Here is a tiny trained network, its code and every weight. The questions are about switching its units off for an input and a class, where a switched-off unit gives its printed mean instead of its output.

import numpy as np


def w(rows, s, z=0):
    codes = np.array(rows[::2]) - 128.0
    scale = np.full(codes.shape[1], s)
    scale[-1] = z or s
    return codes * scale


def norm(h):
    return h / np.sqrt((h * h).mean(-1, keepdims=True) + 1e-5)


def f(y):
    return np.maximum(y, 0)


def log_softmax(a):
    a = a - a.max(-1, keepdims=True)
    return a - np.log(np.exp(a).sum(-1, keepdims=True))


def net(x, mask):
    res = np.array(x, float).reshape(1, 8) / 4 @ E
    u = 0
    for l in range(2):
        y = f(norm(res) @ A[l][:, :-1].T + A[l][:, -1])
        res = res + np.where(mask[u : u + 14], y, B[l][:, -1]) @ B[l][:, :-1]
        u += 14
    return log_softmax(norm(res)[-1] @ U[:, :-1].T + U[:, -1])


A, B = {}, {}
E = w([
[112,122,122,96,107,112,98,158,108,154,224,71],'x0',
[128,126,129,127,128,126,128,128,129,132,128,127],'x1',
[128,127,130,126,128,127,129,128,130,132,128,127],'x2',
[129,127,129,129,128,129,128,127,128,130,128,128],'x3',
[126,120,121,142,158,110,56,231,171,104,95,103],'x4',
[145,144,131,135,4,142,89,124,93,128,87,108],'x5',
[128,129,128,128,128,127,128,128,130,130,128,128],'x6',
[127,126,130,126,128,125,129,129,129,129,127,127],'x7',
],0.02)
A[0] = w([
[131,111,130,129,73,125,126,144,129,131,130,122,79],'0.n0',
[128,119,127,133,217,126,166,122,139,122,122,147,215],'0.n1',
[134,125,125,132,146,127,121,140,117,133,196,110,126],'0.n2',
[137,125,129,137,59,131,118,127,125,130,67,139,126],'0.n3',
[136,151,138,136,115,151,127,118,110,99,153,170,145],'0.n4',
[124,127,110,122,136,116,131,144,138,133,150,131,66],'0.n5',
[123,123,129,122,171,126,122,154,123,123,255,123,99],'0.n6',
[124,114,115,121,100,127,135,117,102,120,111,124,87],'0.n7',
[126,133,126,119,128,126,139,177,135,111,89,137,69],'0.n8',
[129,125,132,134,154,129,72,219,144,126,94,124,193],'0.n9',
[132,108,143,126,102,99,167,109,155,162,109,127,127],'0.n10',
[124,127,119,126,64,127,97,154,112,121,232,102,1],'0.n11',
[142,131,124,136,120,127,136,136,131,141,149,137,80],'0.n12',
[132,117,145,128,126,124,158,112,132,152,162,135,107],'0.n13',
],0.034,0.0084)
B[0] = w([
[160,99,158,91,83,126,105,85,130,136,108,116,173],'0.n0',
[174,174,196,100,24,116,52,114,111,186,134,127,245],'0.n1',
[107,107,78,115,156,139,176,154,114,127,177,156,186],'0.n2',
[97,136,72,168,172,174,190,104,106,91,101,87,222],'0.n3',
[148,110,147,126,140,145,114,144,113,177,174,222,159],'0.n4',
[149,155,145,128,178,134,136,156,124,127,171,170,148],'0.n5',
[74,84,52,143,194,168,190,131,128,99,161,121,229],'0.n6',
[152,135,143,131,144,149,109,168,124,137,159,219,161],'0.n7',
[79,165,150,127,135,142,147,70,129,142,73,33,170],'0.n8',
[165,90,113,130,153,2,108,202,184,40,108,187,252],'0.n9',
[143,105,153,122,104,175,130,166,104,154,158,212,160],'0.n10',
[170,193,213,112,52,100,49,113,128,183,109,122,223],'0.n11',
[113,138,101,122,122,117,131,112,99,140,134,89,134],'0.n12',
[49,151,120,120,97,113,161,58,148,136,67,11,164],'0.n13',
],0.025,0.03)
A[1] = w([
[75,135,75,141,157,145,190,109,112,130,138,151,72],'1.n0',
[142,104,48,163,210,97,160,150,172,2,70,60,2],'1.n1',
[161,115,151,165,118,111,107,148,118,93,71,169,97],'1.n2',
[169,75,129,93,58,16,99,164,180,74,111,162,55],'1.n3',
[143,111,93,163,185,219,191,154,132,90,129,164,27],'1.n4',
[126,83,98,123,159,187,178,101,121,114,154,103,39],'1.n5',
[117,140,144,139,128,167,144,168,152,120,101,159,69],'1.n6',
[132,118,126,127,103,64,123,133,154,95,93,96,116],'1.n7',
[114,93,94,173,164,155,200,124,124,77,59,204,167],'1.n8',
[135,146,116,125,91,80,127,122,135,71,50,133,104],'1.n9',
[111,92,137,115,126,85,145,99,185,110,106,161,65],'1.n10',
[128,91,147,109,83,106,159,133,171,127,92,115,117],'1.n11',
[124,46,71,152,229,102,175,196,151,44,146,180,75],'1.n12',
[147,138,123,104,126,91,90,143,135,84,166,134,82],'1.n13',
],0.022,0.0046)
B[1] = w([
[142,121,119,122,173,150,120,153,161,68,123,91,176],'1.n0',
[103,119,119,78,3,146,170,73,160,158,140,114,221],'1.n1',
[79,135,146,114,156,96,128,143,166,133,127,71,182],'1.n2',
[142,143,115,174,252,158,116,160,107,123,148,74,251],'1.n3',
[135,124,148,154,193,96,81,149,91,132,110,122,182],'1.n4',
[117,162,147,174,198,124,147,156,160,145,110,117,165],'1.n5',
[150,139,110,99,119,136,115,102,120,75,154,124,140],'1.n6',
[143,142,145,171,195,160,117,138,114,104,94,161,187],'1.n7',
[114,91,106,157,113,133,134,104,79,102,87,164,199],'1.n8',
[151,116,104,146,137,98,121,137,156,134,125,52,193],'1.n9',
[119,127,106,128,118,161,112,108,56,182,152,104,162],'1.n10',
[179,139,108,157,150,157,116,110,97,96,147,134,157],'1.n11',
[124,119,149,74,12,130,142,97,115,161,145,214,231],'1.n12',
[141,141,152,139,158,119,119,157,146,111,104,159,174],'1.n13',
],0.037,0.029)
U = w([
[152,191,216,87,23,167,78,75,97,207,138,134,193],'0',
[215,159,148,159,200,50,50,198,158,103,122,79,250],'1',
[111,115,131,186,193,199,134,99,36,94,67,181,64],'2',
[106,67,66,121,23,87,193,76,157,66,51,112,108],'3',
[33,136,96,118,216,192,198,130,138,138,184,96,52],'4',
[110,70,78,62,80,69,176,178,157,101,200,247,34],'5',
],0.014,0.0024)

Each question gives the input, the list of numbers given to net, and the class t.
The units are the neurons (one row each of A and B). Each row of codes is followed by its name. A weight is (code - 128) times the scale printed after its matrix; where a second scale follows, it is the last column's (A, B and U).
mask holds one flag per neuron, layer by layer. A switched-off neuron (its flag False) gives its mean, the last column of its row in B, instead of its output. The means were averaged over made-up inputs and are rounded, as every weight is.
A unit's drop is (log p(t) with every unit on - log p(t) with that unit switched off) / (log p(t) with every unit on - log p(t) with every unit switched off).
unit that matters most: the unit with the biggest drop
k most important neurons: the k neurons with the biggest drops, biggest first
k most important neurons of layer l: the k neurons of layer l with the biggest drops, biggest first
drop of u: that unit's drop, to one decimal
input [0,8,-3,-6,0,-3,7,0], class 0: unit that matters most => 0.n9
input [-8,-5,6,4,1,7,-1,-6], class 3: 2 most important neurons => 1.n1, 0.n1
input [3,-2,5,3,-1,-3,2,-1], class 4: 2 most important neurons => 0.n6, 0.n9
input [3,5,1,8,-4,0,-8,5], class 4: 3 most important neurons => 0.n1, 0.n6, 1.n12
input [5,-2,5,-5,-3,0,0,8], class 4: 3 most important neurons => 0.n6, 0.n1, 0.n2
input [1,7,7,8,2,-7,1,5], class 5: 2 most important neurons => 0.n6, 0.n11
input [0,-5,4,-5,-6,-3,-1,0], class 0: 3 most important neurons of layer 0 => 0.n1, 0.n9, 0.n3
input [-3,8,8,2,0,1,2,5], class 2: 2 most important neurons => 0.n9, 0.n10
input [1,-4,8,6,7,-8,-6,6], class 5: 2 most important neurons => 0.n6, 0.n11
input [4,-3,-7,-1,-7,-8,5,6], class 4: 2 most important neurons => 0.n9, 0.n6
input [0,-1,-5,-1,-3,1,8,3], class 2: 2 most important neurons => 0.n1, 0.n11
input [7,-5,-1,0,0,0,2,-7], class 4: 3 most important neurons of layer 0 => 0.n6, 0.n1, 0.n2
input [-8,7,4,5,2,8,-4,2], class 3: 2 most important neurons => 1.n1, 0.n3
input [0,-3,-7,-6,1,2,-6,4], class 3: unit that matters most => 0.n3
input [6,2,-5,-4,-6,0,8,1], class 4: 2 most important neurons of layer 0 => 0.n6, 0.n1
input [1,-2,-1,-4,-7,-6,2,-6], class 4: 4 most important neurons => 0.n6, 0.n11, 1.n12, 1.n1
input [6,-3,-2,5,-6,-2,-6,3], class 4: 2 most important neurons of layer 0 => 0.n6, 0.n9
input [8,-3,-5,0,1,-3,7,5], class 5: 2 most important neurons => 0.n6, 1.n12
input [-3,-5,4,5,-1,-7,8,-3], class 0: 2 most important neurons => 0.n1, 0.n9
input [6,6,6,8,-1,3,3,8], class 0: 2 most important neurons => 0.n11, 0.n9
input [-3,6,7,2,7,7,3,8], class 3: unit that matters most => 1.n1
input [1,7,-4,5,-3,-8,1,-6], class 4: 2 most important neurons => 0.n6, 0.n11
input [-1,3,7,4,-7,-5,5,8], class 0: 2 most important neurons of layer 0 => 0.n1, 0.n9
input [7,-8,-8,-2,-7,-8,-3,3], class 4: 2 most important neurons of layer 0 => 0.n6, 0.n9
input [-5,4,-1,-4,-6,8,3,5], class 2: drop of 0.n9 => 1.0
input [-3,6,8,-3,8,3,-8,7], class 3: drop of 1.n1 => 0.4
input [-3,-2,1,1,-1,8,8,5], class 2: drop of 0.n9 => 3.0
input [3,-3,1,-3,1,-7,-3,-1], class 5: drop of 1.n12 => 0.1
input [-2,4,8,-8,-2,-2,3,4], class 0: most important neuron of layer 0 => 0.n9
